How the items are linked:
w788 e w465
w788 j w14
w788 o w455
w244 e w135
w244 j w596
w244 o w14
w489 e w716
w489 j w456
w489 o w904
w623 e w872
w623 j w113
w623 o w397
w174 e w456
w174 j w465
w174 o w978
w313 e w246
w313 j w106
w313 o w903
w628 e w596
w628 j w106
w628 o w135
w246 e w910
w246 j w648
w246 o w825
w403 e w538
w403 j w315
w403 o w456
w910 e w716
w910 j w731
w910 o w315
w511 e w648
w511 j w403
w511 o w313
w450 e w954
w450 j w59
w450 o w924
w787 e w163
w787 j w903
w787 o w904
w471 e w595
w471 j w47
w471 o w873
w337 e w788
w337 j w350
w337 o w924
w237 e w295
w237 j w595
w237 o w620
w255 e w59
w255 j w999
w255 o w254
w716 e w311
w716 j w399
w716 o w30
w682 e w628
w682 j w909
w682 o w822
w532 e w958
w532 j w815
w532 o w340
w47 e w85
w47 j w302
w47 o w471
w735 e w620
w735 j w397
w735 o w861
w620 e w302
w620 j w544
w620 o w270
w253 e w145
w253 j w403
w253 o w106
w465 e w924
w465 j w984
w465 o w344
w467 e w9
w467 j w295
w467 o w211
w474 e w374
w474 j w323
w474 o w958
w596 e w822
w596 j w344
w596 o w30
w984 e w337
w984 j w311
w984 o w165
w458 e w151
w458 j w577
w458 o w655
w542 e w255
w542 j w419
w542 o w790
w648 e w246
w648 j w573
w648 o w246
w94 e w374
w94 j w886
w94 o w573
w486 e w467
w486 j w237
w486 o w323
w978 e w350
w978 j w174
w978 o w887
w822 e w165
w822 j w909
w822 o w489
w399 e w978
w399 j w94
w399 o w825
w873 e w237
w873 j w471
w873 o w237
w208 e w912
w208 j w247
w208 o w151
w529 e w623
w529 j w513
w529 o w237
w254 e w450
w254 j w255
w254 o w760
w776 e w735
w776 j w637
w776 o w302
w825 e w909
w825 j w246
w825 o w903
w815 e w474
w815 j w9
w815 o w532
w507 e w226
w507 j w628
w507 o w999
w226 e w419
w226 j w993
w226 o w18
w18 e w542
w18 j w226
w18 o w909
w311 e w904
w311 j w628
w311 o w978
w113 e w140
w113 j w106
w113 o w623
w340 e w247
w340 j w532
w340 o w577
w904 e w30
w904 j w489
w904 o w337
w655 e w458
w655 j w474
w655 o w886
w14 e w993
w14 j w244
w14 o w507
w872 e w637
w872 j w254
w872 o w544
w145 e w731
w145 j w14
w145 o w489
w760 e w715
w760 j w254
w760 o w735
w163 e w403
w163 j w825
w163 o w174
w577 e w208
w577 j w825
w577 o w753
w641 e w350
w641 j w887
w641 o w486
w344 e w682
w344 j w145
w344 o w465
w912 e w458
w912 j w532
w912 o w13
w903 e w825
w903 j w313
w903 o w787
w106 e w344
w106 j w253
w106 o w628
w13 e w655
w13 j w237
w13 o w881
w808 e w399
w808 j w165
w808 o w379
w731 e w904
w731 j w470
w731 o w337
w379 e w244
w379 j w808
w379 o w596
w247 e w561
w247 j w958
w247 o w731
w538 e w174
w538 j w787
w538 o w399
w650 e w532
w650 j w151
w650 o w887
w470 e w511
w470 j w641
w470 o w731
w419 e w999
w419 j w113
w419 o w542
w887 e w350
w887 j w577
w887 o w641
w350 e w573
w350 j w193
w350 o w573
w374 e w474
w374 j w211
w374 o w629
w151 e w13
w151 j w208
w151 o w650
w140 e w529
w140 j w295
w140 o w872
w315 e w787
w315 j w910
w315 o w903
w544 e w776
w544 j w872
w544 o w620
w629 e w825
w629 j w861
w629 o w470
w993 e w637
w993 j w135
w993 o w226
w561 e w577
w561 j w629
w561 o w467
w32 e w471
w32 j w270
w32 o w40
w323 e w753
w323 j w486
w323 o w374
w165 e w244
w165 j w145
w165 o w397
w135 e w165
w135 j w822
w135 o w993
w924 e w455
w924 j w337
w924 o w145
w85 e w32
w85 j w861
w85 o w595
w573 e w815
w573 j w94
w573 o w247
w9 e w323
w9 j w753
w9 o w40
w455 e w253
w455 j w788
w455 o w909
w211 e w247
w211 j w467
w211 o w374
w456 e w538
w456 j w403
w456 o w489
w302 e w861
w302 j w776
w302 o w47
w790 e w254
w790 j w542
w790 o w954
w954 e w32
w954 j w790
w954 o w379
w193 e w94
w193 j w881
w193 o w350
w397 e w544
w397 j w623
w397 o w379
w40 e w886
w40 j w32
w40 o w790
w861 e w270
w861 j w32
w861 o w85
w295 e w753
w295 j w40
w295 o w467
w595 e w40
w595 j w85
w595 o w237
w881 e w886
w881 j w13
w881 o w40
w999 e w18
w999 j w507
w999 o w255
w637 e w419
w637 j w529
w637 o w776
w958 e w629
w958 j w9
w958 o w458
w59 e w790
w59 j w18
w59 o w450
w513 e w113
w513 j w954
w513 o w529
w270 e w47
w270 j w620
w270 o w32
w753 e w486
w753 j w873
w753 o w9
w715 e w513
w715 j w450
w715 o w140
w30 e w682
w30 j w716
w30 o w193
w886 e w887
w886 j w655
w886 o w94
w909 e w106
w909 j w455
w909 o w682

The rows follow the links: the fewer symbols apart two items are, the more alike their rows tend to be.

Name the item of each row.
79,193,157,-15,-125,70,-133,26,81,-161,-126,83,-50,-44,-61,11,21,186,189,86,-193,73,216,-57,16,138,-72,-94,13,-187,55,43,131,-36,-137,197,-27,-32,-160 | w573
-178,-111,-13,23,156,-190,-10,-135,32,-83,126,-131,-41,153,199,-235,-171,-117,-122,83,39,93,-92,-17,55,-187,45,27,15,28,194,-29,8,-76,43,-139,176,132,-18 | w808
-3,80,88,26,-95,94,-103,-28,-132,-44,1,-39,97,-29,-50,113,99,98,97,1,-274,86,254,-92,126,102,-14,8,-41,-148,-131,124,2,81,-43,180,67,-187,-276 | w13
16,126,82,7,-69,112,-47,-37,-79,-59,-56,9,53,-9,-79,62,81,149,116,33,-304,95,242,-89,124,95,3,13,9,-164,-141,105,39,62,-43,244,43,-127,-297 | w655
51,-54,-44,100,-161,39,-113,36,-106,263,49,-108,191,-103,3,384,84,-65,114,-225,-44,-36,-27,-58,-105,-10,-40,-4,-175,-29,-97,40,-63,91,-80,-126,-7,-140,71 | w32
-144,-114,-210,67,241,-127,204,-16,-64,-21,125,-62,-86,185,135,-209,-30,-179,-136,36,16,-34,-53,43,42,-124,99,151,44,-17,-136,-146,-71,-10,91,-48,134,83,-31 | w135
151,177,14,6,-73,33,136,-215,184,155,-91,-1,72,-25,-171,123,-6,236,143,-111,-20,-14,-183,-114,-105,-126,90,-93,-75,84,69,-11,228,-6,90,91,-104,84,-54 | w295
101,175,38,2,-11,25,123,-92,30,26,-92,124,31,26,-134,-100,134,238,153,19,-241,22,121,-42,-19,-26,101,-23,-30,-92,-169,35,136,30,59,295,-85,-79,-226 | w958
-49,-188,66,-23,2,-72,-30,-83,-158,229,113,-19,214,-44,63,5,30,10,-143,-115,36,-2,-124,-34,-31,-247,97,-17,-154,205,-25,171,-134,132,139,-119,-52,-194,95 | w776
-6,-17,152,-137,14,76,-4,-213,94,-19,-26,-43,95,-42,-74,-42,-108,110,-197,9,132,35,-209,-65,160,-80,6,-87,57,298,263,139,44,11,198,-42,-53,47,46 | w513
-34,-95,146,-116,42,-1,15,-195,8,59,33,-27,133,-63,-29,-108,-59,101,-220,-20,105,37,-193,-45,109,-191,39,-69,-12,329,172,182,-32,54,212,-51,-76,-61,45 | w872
68,186,132,-1,-156,81,-159,-30,74,-126,-83,-16,-17,-35,-56,132,-12,142,210,45,-200,104,186,-88,68,162,-86,-95,13,-184,94,61,158,-23,-154,141,41,14,-204 | w94
2,-143,56,46,-73,-66,-114,-63,-138,275,99,-51,236,-73,47,139,48,-4,-56,-164,-3,-19,-107,-51,-91,-206,75,-47,-202,124,-6,142,-81,108,63,-141,-33,-199,87 | w620
-15,70,58,-18,5,58,6,-9,-146,-72,-33,78,59,6,-26,-100,142,151,43,46,-281,67,265,-46,118,19,74,35,-18,-136,-224,108,-15,60,17,247,22,-201,-253 | w208
-45,-50,59,28,-40,-155,-236,119,82,-155,41,-9,-138,51,187,-54,-145,-158,49,129,106,62,63,50,-59,52,-109,-58,22,-168,254,-58,13,-121,-224,-178,95,132,109 | w716
-2,85,96,34,-124,140,-162,-12,-77,-34,-23,-109,84,-43,-29,238,53,58,137,-17,-242,102,221,-103,131,184,-87,-29,-14,-160,-49,120,28,45,-130,119,92,-117,-222 | w881
60,-75,53,-41,-15,-130,-36,250,-9,-29,-51,299,-107,-34,30,-248,81,12,-47,68,156,-99,38,171,-220,-37,63,-28,-27,-29,-47,-39,-105,-33,-55,-27,-201,-82,247 | w313
74,-48,94,-17,-46,-140,-146,274,34,-88,-44,253,-120,-56,74,-193,26,-33,-20,90,152,-89,69,170,-227,8,-13,-62,-18,-64,44,-39,-62,-82,-141,-73,-173,-47,247 | w910
135,218,-19,28,-68,12,147,-161,207,130,-116,24,30,-18,-159,68,7,234,204,-88,-81,-17,-117,-91,-139,-93,46,-63,-76,-7,33,-67,250,-27,43,129,-108,97,-72 | w486
-97,-90,-132,9,169,-204,106,63,12,-69,115,51,-138,144,148,-299,-78,-173,-123,87,168,-40,-105,106,-46,-101,64,94,42,-18,28,-150,-48,-75,31,-147,61,143,88 | w106
16,119,59,-18,36,38,85,-64,-64,-44,-72,105,21,36,-77,-100,121,208,83,56,-305,44,208,-45,64,-7,96,12,-25,-96,-204,69,31,37,36,291,-15,-153,-263 | w532
32,-74,-44,96,-129,-59,-104,35,-145,268,99,-77,180,-84,48,279,92,-73,98,-206,-42,-33,-30,-25,-136,-93,5,4,-224,-10,-124,59,-92,110,-65,-142,3,-167,96 | w47
-23,106,119,12,-122,83,-237,-7,42,-139,-15,-121,-9,-18,42,172,-66,25,160,65,-154,125,195,-105,90,179,-157,-70,31,-186,168,52,91,-57,-199,27,149,47,-164 | w193

Each walk starts at a row. The symbols on each line, taken left to right, move it on to the next item.
Each answer is a row, close to the row of the item it stands for.
new walk
4,92,67,-13,-16,68,9,-19,-114,-68,-40,54,56,-1,-51,-40,123,156,80,48,-290,60,269,-53,122,68,57,14,-6,-138,-191,113,16,45,5,250,22,-171,-271
o j j j o e
155,214,-38,45,-75,9,156,-151,177,145,-110,36,37,-3,-170,64,25,241,212,-95,-91,-17,-100,-83,-128,-98,91,-57,-76,-23,-26,-54,240,-11,64,139,-87,62,-93
e j j o j o e j
102,86,-13,88,-180,155,-64,-46,-23,175,-38,-141,136,-129,-102,432,61,59,178,-180,-108,-11,7,-120,-39,108,-66,-28,-99,-69,-54,29,67,75,-70,15,-3,-62,-68
new walk
6,-25,126,-148,-4,160,0,-168,105,-59,-67,-118,71,-91,-105,52,-115,84,-160,24,146,22,-170,-64,181,28,-79,-88,120,302,237,122,26,-4,130,-33,-49,69,71
j o o o e j e o
8,143,148,-1,-127,96,-172,2,32,-147,-58,-36,6,-9,-14,101,1,124,159,69,-223,121,248,-84,107,168,-100,-77,27,-197,74,92,100,-5,-139,141,62,-27,-222
j o e o e j j o o
94,57,3,105,-117,28,-16,-141,17,280,-34,-75,191,-101,-55,317,36,123,157,-171,-106,-18,-107,-132,-166,-126,41,-69,-181,-5,-4,31,80,63,13,-22,-45,-92,23
new walk
-150,-27,-65,49,58,-131,-94,-22,86,-118,104,-177,-120,143,183,-32,-197,-183,10,76,44,99,-38,-32,41,-15,-76,12,27,-114,224,-114,61,-97,-124,-182,224,216,-16
e j j e e o o j e
11,120,124,-9,-119,69,-218,-22,75,-191,-39,-87,-43,-19,30,141,-71,45,148,70,-120,124,185,-92,82,202,-150,-89,19,-198,197,40,111,-60,-190,24,98,69,-139
o o e o j j j e e
60,2,-69,124,-162,20,-80,8,-75,278,49,-84,174,-97,-3,365,80,-5,156,-210,-63,-36,-44,-59,-163,-54,-24,-30,-199,-43,-88,19,-14,92,-73,-94,8,-100,54
new walk
-23,-85,-132,-77,129,212,218,24,-85,-43,-21,-52,-60,-31,-97,49,50,-98,-248,-6,141,-110,-82,45,209,169,-17,151,191,190,-174,-31,-144,63,160,33,-18,20,38
o j j o o o e e o o
-58,-75,-224,10,179,107,255,78,-118,-13,22,-31,-105,56,-42,-24,62,-184,-167,4,75,-123,-34,102,134,108,17,193,156,53,-274,-129,-163,37,117,22,55,28,19
e j o j o j
-13,-67,121,-124,107,2,73,-202,62,-20,2,4,55,1,-37,-183,-95,86,-230,43,138,20,-210,-20,132,-149,74,-49,64,304,184,107,15,7,217,-38,-57,40,54
new walk
-163,-111,-184,45,232,-142,167,-58,-54,-23,131,-86,-73,194,141,-205,-79,-181,-117,53,11,-1,-69,13,55,-152,105,126,36,-10,-55,-122,-53,-23,80,-73,193,130,-42
o j j o o o e e o o
12,119,52,-10,26,27,110,-48,-51,-45,-66,124,23,46,-78,-132,116,215,78,62,-277,29,185,-12,39,-18,87,14,-11,-85,-214,75,20,57,26,296,-28,-146,-245
e j e j o j o
42,-64,-54,118,-128,-12,-103,52,-129,271,77,-85,177,-90,36,333,97,-62,109,-214,-61,-43,-26,-41,-157,-62,-9,-5,-208,-57,-113,25,-82,85,-66,-120,-11,-148,75
new walk
-54,69,84,-2,-9,86,-19,-20,-122,-80,-33,45,39,10,-14,-59,113,136,46,53,-302,74,276,-56,138,64,19,18,0,-138,-181,113,-33,73,-26,231,55,-187,-261
e o j j o e j
134,238,-27,37,-36,33,194,-153,159,106,-115,52,24,5,-189,56,40,263,214,-62,-129,-6,-71,-78,-122,-75,86,-60,-67,-16,-49,-37,215,-13,49,195,-105,57,-119
o o j j o
16,-41,-122,-64,42,264,141,86,-62,-77,-44,-79,-53,-56,-119,161,49,-96,-162,-14,137,-91,-52,56,206,259,-105,111,222,141,-143,-55,-109,44,89,25,-5,38,50
new walk
93,66,-60,116,-150,-18,-6,-52,-19,298,17,-66,147,-74,-57,315,74,51,215,-227,-63,-36,-97,-65,-189,-108,22,-34,-203,-27,-79,-7,72,66,-45,-49,-41,-70,29
j j j e o e e
74,-26,-50,118,-151,-17,-77,30,-100,268,56,-76,171,-83,18,333,87,-39,138,-243,-47,-59,-43,-46,-166,-56,9,-5,-215,-48,-112,0,-33,83,-70,-105,-12,-117,73
j o e e o o
-11,-33,0,-83,-40,265,-4,-55,23,-11,-35,-202,56,-93,-109,252,-64,-66,-135,-56,151,-8,-133,-41,222,188,-170,-2,128,237,87,61,-51,31,59,-76,10,67,73
new walk
-19,61,63,-10,-5,63,-2,-25,-141,-54,-23,49,46,18,-48,-48,124,131,55,46,-288,62,264,-42,125,52,44,45,-2,-111,-203,116,-20,79,27,237,46,-201,-270
j o e e j e e
-126,-89,-214,64,204,-114,134,101,-16,-71,90,-43,-171,156,147,-146,-48,-241,-86,70,94,-47,-18,87,-10,-9,7,139,86,-79,-66,-211,-94,-74,-5,-94,141,166,61
o j e j e e j
107,122,105,-12,-118,-117,-106,175,136,-74,-101,236,-131,-21,-9,-154,28,108,206,74,19,5,107,100,-233,14,-42,-101,-54,-142,73,-45,82,-105,-178,54,-169,24,99
new walk
-107,-28,-17,45,3,-121,-172,83,82,-155,68,-105,-143,93,181,-40,-173,-189,62,107,67,96,34,16,-11,42,-134,-14,54,-146,224,-80,9,-110,-192,-178,159,204,53
j o e e j e e
-190,-115,-115,49,181,-190,65,-106,0,-33,144,-112,-57,190,161,-227,-151,-164,-102,53,49,44,-95,-4,47,-192,95,82,31,10,79,-94,-15,-33,67,-121,180,129,-32
o o o o e j e e e e
-119,-90,-210,49,190,-153,139,27,-61,-68,127,-63,-130,189,146,-199,-53,-221,-100,51,77,-33,-45,58,31,-55,39,145,57,-58,-67,-170,-46,-55,30,-106,161,147,-10
